Here is a tiny trained network, its code and every weight. The questions are about switching its units off for an input and a target symbol, where a switched-off unit gives its printed mean instead of its output.

import numpy as np


def w(rows, s, z=0):
    codes = np.array(rows[::2]) - 128.0
    scale = np.full(codes.shape[1], s)
    scale[-1] = z or s
    return codes * scale


def norm(h):
    return h / np.sqrt((h * h).mean(-1, keepdims=True) + 1e-5)


def f(y):
    return y / 2 * (1 + np.tanh(0.7978845608 * (y + 0.044715 * y**3)))


def softmax(a):
    e = np.exp(a - a.max(-1, keepdims=True))
    return e / e.sum(-1, keepdims=True)


def log_softmax(a):
    a = a - a.max(-1, keepdims=True)
    return a - np.log(np.exp(a).sum(-1, keepdims=True))


def net(x, mask):
    ids = ['αζμπφψ'.index(c) for c in x.split()]
    T = len(ids)
    res = E[ids] + P[:T]
    u = 0
    for l in range(3):
        r = norm(res)
        for j in range(2):
            rows = slice(2 * j, 2 * j + 2)
            q, k, v = (r @ M[l][rows].T for M in (Q, K, V))
            z = softmax(np.where(np.tri(T) > 0, q @ k.T / 2**0.5, -1e9)) @ v
            o = O[l][rows]
            res = res + np.where(mask[u + j], z, o[:, -1]) @ o[:, :-1]
        u += 2
        y = f(norm(res) @ A[l][:, :-1].T + A[l][:, -1])
        res = res + np.where(mask[u : u + 4], y, B[l][:, -1]) @ B[l][:, :-1]
        u += 4
    return log_softmax(norm(res)[-1] @ U[:, :-1].T + U[:, -1])


Q, K, V, O, A, B = {}, {}, {}, {}, {}, {}
E = w([
[115,136,184,25,114,170],'α',
[231,155,164,137,110,68],'ζ',
[122,128,78,181,222,47],'μ',
[154,16,87,135,119,43],'π',
[188,102,189,157,106,98],'φ',
[187,83,4,149,105,188],'ψ',
],0.014)
P = w([
[245,9,135,177,244,175],'0',
[215,86,129,71,165,96],'1',
[213,95,134,84,138,84],'2',
[197,103,134,98,120,84],'3',
[186,112,138,114,105,80],'4',
[174,124,140,130,94,81],'5',
[171,137,140,145,79,84],'6',
[159,144,134,154,68,84],'7',
[153,157,128,163,56,89],'8',
[143,163,121,166,44,95],'9',
[135,176,118,174,30,105],'10',
[128,187,116,180,19,111],'11',
[121,198,110,186,1,118],'12',
],0.0081)
Q[0] = w([
[157,55,154,177,217,215],'0.h1',
[26,137,106,152,143,210],'0.h1',
[1,139,179,6,174,175],'0.h2',
[28,190,145,119,68,131],'0.h2',
],0.0079)
K[0] = w([
[163,1,160,77,161,82],'0.h1',
[214,100,132,94,205,153],'0.h1',
[198,76,160,49,242,194],'0.h2',
[111,151,169,48,114,195],'0.h2',
],0.0098)
V[0] = w([
[72,137,112,155,161,70],'0.h1',
[90,116,124,126,128,60],'0.h1',
[91,77,69,200,157,90],'0.h2',
[136,1,135,52,127,146],'0.h2',
],0.0078)
O[0] = w([
[126,187,71,28,117,154,81],'0.h1',
[93,185,113,160,21,111,175],'0.h1',
[68,127,143,119,22,145,254],'0.h2',
[113,192,120,254,102,151,169],'0.h2',
],0.0068,0.0026)
A[0] = w([
[165,254,111,151,207,173,4],'0.n1',
[95,184,185,17,153,93,233],'0.n2',
[168,72,168,110,68,138,154],'0.n3',
[77,106,242,138,187,244,60],'0.n4',
],0.0089,0.0028)
B[0] = w([
[137,120,220,147,53,253,142],'0.n1',
[105,111,150,97,199,192,180],'0.n2',
[145,141,144,83,163,125,253],'0.n3',
[152,109,97,162,208,129,153],'0.n4',
],0.012,0.0046)
Q[1] = w([
[49,172,45,191,113,131],'1.h1',
[205,138,101,123,163,169],'1.h1',
[255,160,249,105,128,184],'1.h2',
[196,41,157,64,72,102],'1.h2',
],0.018)
K[1] = w([
[74,99,122,51,71,153],'1.h1',
[157,60,92,165,145,115],'1.h1',
[173,80,147,237,205,140],'1.h2',
[156,199,114,251,82,104],'1.h2',
],0.018)
V[1] = w([
[135,157,75,145,127,54],'1.h1',
[168,136,15,132,136,150],'1.h1',
[139,2,168,93,58,118],'1.h2',
[41,59,113,189,151,118],'1.h2',
],0.0098)
O[1] = w([
[131,103,167,125,62,80,253],'1.h1',
[109,67,189,144,117,163,227],'1.h1',
[218,76,80,9,152,136,255],'1.h2',
[52,84,124,96,135,86,207],'1.h2',
],0.012,0.0032)
A[1] = w([
[131,171,245,143,146,179,195],'1.n1',
[208,147,125,144,139,186,229],'1.n2',
[104,93,78,190,78,245,147],'1.n3',
[108,156,180,137,116,47,2],'1.n4',
],0.013,0.0048)
B[1] = w([
[90,211,57,117,86,209,209],'1.n1',
[73,158,147,130,46,117,254],'1.n2',
[138,5,108,38,42,144,166],'1.n3',
[62,119,128,86,161,167,174],'1.n4',
],0.013,0.0072)
Q[2] = w([
[129,27,104,59,137,95],'2.h1',
[110,86,32,168,93,150],'2.h1',
[112,249,211,91,96,194],'2.h2',
[112,124,162,53,189,42],'2.h2',
],0.013)
K[2] = w([
[157,61,42,146,86,166],'2.h1',
[97,173,88,7,24,86],'2.h1',
[112,189,155,218,124,89],'2.h2',
[174,82,158,166,225,130],'2.h2',
],0.011)
V[2] = w([
[125,148,255,163,216,142],'2.h1',
[68,95,133,51,100,152],'2.h1',
[145,192,107,81,106,107],'2.h2',
[103,154,163,147,95,169],'2.h2',
],0.0094)
O[2] = w([
[189,254,90,86,106,40,2],'2.h1',
[155,128,216,178,127,248,212],'2.h1',
[154,124,247,129,135,232,150],'2.h2',
[217,138,134,55,237,38,122],'2.h2',
],0.007,0.0066)
A[2] = w([
[104,194,130,119,254,183,121],'2.n1',
[22,136,154,167,158,66,56],'2.n2',
[102,105,90,196,87,121,214],'2.n3',
[104,102,200,141,110,172,3],'2.n4',
],0.016,0.0053)
B[2] = w([
[179,120,124,3,194,196,192],'2.n1',
[27,152,150,105,103,115,251],'2.n2',
[130,167,131,89,134,155,254],'2.n3',
[143,157,88,186,172,91,252],'2.n4',
],0.022,0.0051)
U = w([
[137,153,127,99,183,160,137],'α',
[162,176,197,154,79,130,28],'ζ',
[55,136,161,143,118,112,159],'μ',
[131,45,112,133,84,121,118],'π',
[140,159,9,124,86,83,85],'φ',
[144,127,123,204,156,123,251],'ψ',
],0.014,0.0027)

Each question gives the input, a string of symbols that net reads in full, and the target symbol t.
The units are the heads (2 rows each of Q, K, V and O) and the neurons (one row each of A and B). Each row of codes is followed by its name. A weight is (code - 128) times the scale printed after its matrix; where a second scale follows, it is the last column's (O, A, B and U).
mask holds one flag per unit, layer by layer, with each layer's heads first. A switched-off unit (its flag False) gives its mean, the last column of its rows in O or B, instead of its output. The means were averaged over made-up inputs and are rounded, as every weight is.
A unit's drop is (log p(t) with every unit on - log p(t) with that unit switched off) / (log p(t) with every unit on - log p(t) with every unit switched off).
The circuit of an input: a set's keep is (log p(t) with only the set's units on - log p(t) with every unit switched off) / (log p(t) with every unit on - log p(t) with every unit switched off). Starting from the 12 units with the biggest drops (on a tie, the unit counted first), units are removed one at a time, each time the one whose removal leaves the highest keep (on an exact tie, the one counted first), for as long as the keep stays at least 0.8.
circuit, biggest first: the units of the circuit, biggest drop first
top k neurons: the k neurons with the biggest drops, biggest first
k most important neurons of layer l: the k neurons of layer l with the biggest drops, biggest first
heads that matter: for each layer, one digit per head in row order, 1 if its drop is at least 0.15 and else 0, layers parted by /
input μ ζ μ ζ ζ μ π α ψ ζ μ ζ, target μ: top 2 neurons	[0.n1, 0.n3]
input μ μ μ α ζ, target μ: circuit, biggest first	[1.h2]
input π ζ π μ ζ π, target μ: heads that matter	10 / 01 / 00
input φ ζ ζ ζ, target φ: heads that matter	10 / 00 / 10
input μ μ π μ μ ζ π, target μ: heads that matter	00 / 01 / 00
input π ψ ζ ζ π, target ψ: heads that matter	01 / 00 / 10
input ζ ζ α φ α π μ ψ ζ π π ψ π, target ψ: circuit, biggest first	[2.h1, 2.n4, 2.n2]
input ζ α φ, target ζ: circuit, biggest first	[1.n2, 1.h2, 2.n2]
input ψ φ α α ζ μ π ζ π φ, target ψ: circuit, biggest first	[2.n4, 2.n2]
input π α ψ π, target α: heads that matter	01 / 11 / 01
input α ζ μ μ μ α μ φ π ψ μ, target φ: circuit, biggest first	[1.h2, 1.h1, 0.h2, 2.n1]
input π μ μ ζ μ μ φ ζ ψ μ ζ α, target α: circuit, biggest first	[0.n2, 0.h2, 2.n1]
input ζ μ μ ψ φ ψ ζ φ π π μ α μ, target α: heads that matter	01 / 10 / 00
input ζ ψ ζ ψ μ ψ π ζ ζ ψ ψ π μ, target ψ: heads that matter	01 / 01 / 10
input ζ ψ π ζ ζ ζ π φ μ μ ζ ζ μ, target ζ: heads that matter	01 / 01 / 00
input ζ π μ α ψ φ α α π ψ φ μ, target α: 3 most important neurons of layer 0	[0.n1, 0.n3, 0.n2]
input ψ μ φ ζ ζ ζ ψ α ζ, target ψ: top 2 neurons	[1.n3, 2.n4]
input μ π φ, target μ: heads that matter	01 / 01 / 00
input π ζ π π φ ζ α φ, target π: heads that matter	01 / 01 / 00
input ζ μ π ζ μ μ ζ ζ ζ π, target ζ: top 2 neurons	[0.n1, 0.n2]
input α φ ζ ζ μ π π ζ μ ζ ζ π, target ζ: heads that matter	00 / 01 / 00
input α φ ζ ψ ψ α ζ μ φ, target α: top 3 neurons	[0.n4, 0.n3, 1.n4]
input ψ ψ π ψ μ π ζ π α ζ, target ψ: top 2 neurons	[2.n4, 1.n3]
input π ζ α π α π, target α: heads that matter	01 / 10 / 00
input α ζ ψ ψ φ φ φ ζ ζ, target α: heads that matter	01 / 01 / 00
input π ζ π φ, target π: heads that matter	00 / 01 / 00
input μ φ ψ α μ, target φ: 2 most important neurons of layer 1	[1.n2, 1.n3]
input φ φ μ ζ ζ φ ζ ζ ζ, target φ: heads that matter	11 / 00 / 10
input ζ ζ ζ φ, target ζ: 2 most important neurons of layer 1	[1.n2, 1.n3]
input α ζ μ ζ μ μ μ π φ, target α: top 2 neurons	[0.n4, 2.n1]
